Below is a small trained network, with its code and all its weights. Each question gives an input and a target symbol and asks what happens when units are switched off, that is, made to give their printed mean instead of their output.

import numpy as np


def w(rows, s, z=0):
    codes = np.array(rows[::2]) - 128.0
    scale = np.full(codes.shape[1], s)
    scale[-1] = z or s
    return codes * scale


def f(y):
    return y / 2 * (1 + np.tanh(0.7978845608 * (y + 0.044715 * y**3)))


def softmax(a):
    e = np.exp(a - a.max(-1, keepdims=True))
    return e / e.sum(-1, keepdims=True)


def log_softmax(a):
    a = a - a.max(-1, keepdims=True)
    return a - np.log(np.exp(a).sum(-1, keepdims=True))


def net(x, mask):
    ids = ['βεημτψω'.index(c) for c in x.split()]
    T = len(ids)
    res = E[ids] + P[:T]
    r = res
    for j in range(3):
        rows = slice(2 * j, 2 * j + 2)
        q, k, v = (r @ M[0][rows].T for M in (Q, K, V))
        z = softmax(np.where(np.tri(T) > 0, q @ k.T / 2**0.5, -1e9)) @ v
        o = O[0][rows]
        res = res + np.where(mask[j], z, o[:, -1]) @ o[:, :-1]
    y = f(res @ A[0][:, :-1].T + A[0][:, -1])
    res = res + np.where(mask[3:7], y, B[0][:, -1]) @ B[0][:, :-1]
    return log_softmax(res[-1] @ U[:, :-1].T + U[:, -1])


Q, K, V, O, A, B = {}, {}, {}, {}, {}, {}
E = w([
[167,250,143,162,211],'β',
[88,87,159,81,79],'ε',
[63,75,84,116,192],'η',
[116,78,91,140,112],'μ',
[94,100,55,141,138],'τ',
[68,150,180,81,162],'ψ',
[66,253,79,144,69],'ω',
],0.021)
P = w([
[88,120,119,103,143],'0',
[128,115,19,93,129],'1',
[114,141,126,179,59],'2',
[92,101,145,74,181],'3',
[140,135,61,51,79],'4',
[111,164,143,219,27],'5',
[89,104,175,58,174],'6',
[156,173,69,6,69],'7',
[123,173,144,214,41],'8',
[90,95,181,48,168],'9',
],0.017)
Q[0] = w([
[87,170,98,111,101],'H1',
[89,92,179,230,145],'H1',
[21,145,128,108,176],'H2',
[148,159,64,37,89],'H2',
[29,165,137,177,108],'H3',
[130,36,241,254,180],'H3',
],0.01)
K[0] = w([
[104,91,229,159,104],'H1',
[216,179,158,51,164],'H1',
[119,158,151,121,152],'H2',
[120,112,144,251,113],'H2',
[86,196,177,67,104],'H3',
[189,131,65,22,144],'H3',
],0.012)
V[0] = w([
[125,70,59,80,63],'H1',
[45,81,67,122,183],'H1',
[137,43,184,84,182],'H2',
[92,188,200,154,152],'H2',
[143,53,20,181,101],'H3',
[182,77,255,162,100],'H3',
],0.0097)
O[0] = w([
[105,143,172,195,105,145],'H1',
[150,253,178,78,132,191],'H1',
[131,125,111,45,116,42],'H2',
[148,148,245,131,81,183],'H2',
[203,2,69,97,159,80],'H3',
[65,175,35,151,203,11],'H3',
],0.0085,0.011)
A[0] = w([
[103,182,100,161,38,42],'N1',
[66,98,171,50,92,114],'N2',
[174,159,74,203,114,1],'N3',
[149,127,85,172,10,141],'N4',
],0.012,0.0088)
B[0] = w([
[235,90,116,163,124,233],'N1',
[150,150,73,159,164,248],'N2',
[58,124,181,5,162,143],'N3',
[33,137,126,93,183,230],'N4',
],0.012,0.014)
U = w([
[92,128,207,93,92,145],'β',
[140,177,72,149,135,40],'ε',
[163,110,102,143,254,112],'η',
[167,93,129,105,141,252],'μ',
[152,148,121,53,56,89],'τ',
[73,181,92,154,208,9],'ψ',
[152,150,108,205,101,139],'ω',
],0.0087,0.004)

Each question gives the input, a string of symbols that net reads in full, and the target symbol t.
The units are the heads (2 rows each of Q, K, V and O) and the neurons (one row each of A and B). Each row of codes is followed by its name. A weight is (code - 128) times the scale printed after its matrix; where a second scale follows, it is the last column's (O, A, B and U).
mask holds one flag per unit, heads first, then neurons. A switched-off unit (its flag False) gives its mean, the last column of its rows in O or B, instead of its output. The means were averaged over made-up inputs and are rounded, as every weight is.
A unit's drop is (log p(t) with every unit on - log p(t) with that unit switched off) / (log p(t) with every unit on - log p(t) with every unit switched off).
The circuit of an input: a set's keep is (log p(t) with only the set's units on - log p(t) with every unit switched off) / (log p(t) with every unit on - log p(t) with every unit switched off). Starting from all 7 units, units are removed one at a time, each time the one whose removal leaves the highest keep (on an exact tie, the one counted first), for as long as the keep stays at least 0.8.
units of the circuit, in order: the units of the circuit, biggest drop first
unit that matters most: the unit with the biggest drop
k most important neurons: the k neurons with the biggest drops, biggest first
which heads matter: for each layer, one digit per head in row order, 1 if its drop is at least 0.15 and else 0, layers parted by /
drop of u: that unit's drop, to one decimal
input ε τ β β τ, target ω: unit that matters most => N1
input τ τ ω τ ω μ, target β: units of the circuit, in order => (N4 H3)
input τ τ ψ μ ε, target ε: units of the circuit, in order => (N2 H3)
input η η ψ η β μ, target ψ: which heads matter => 110
input ψ ψ ψ β ψ β ψ ψ, target ω: which heads matter => 011
input τ ω τ, target β: units of the circuit, in order => (H3 N4 N1)
input β μ ε ω ω, target ψ: which heads matter => 101
input ε β ψ β β ε τ β, target ψ: which heads matter => 001
input μ β ω τ τ τ μ ψ β τ, target β: units of the circuit, in order => (N1 H2)
input τ ε μ β τ η μ β μ ψ, target ψ: units of the circuit, in order => (N2 N1)
input μ τ η ψ β, target τ: 3 most important neurons => (N2 N4 N1)
input β ε β μ ω β ψ β, target ω: 2 most important neurons => (N1 N4)
input μ ψ ε β ε, target ψ: units of the circuit, in order => (N1 H3)
input ω τ η, target β: 3 most important neurons => (N2 N1 N4)
input ε β μ η μ, target η: most important neuron => (N4)
input τ ω η, target β: which heads matter => 101
input β β ε β, target β: 2 most important neurons => (N2 N1)
input ω ε η ω, target ω: 3 most important neurons => (N1 N3 N2)
input ω ε τ η η τ τ ε τ ε, target η: which heads matter => 001
input ψ ε ψ ε, target ψ: unit that matters most => N2
input β ψ ε β μ, target ψ: drop of N4 => 0.2
input β β β ω ε ω, target β: drop of N4 => 0.8
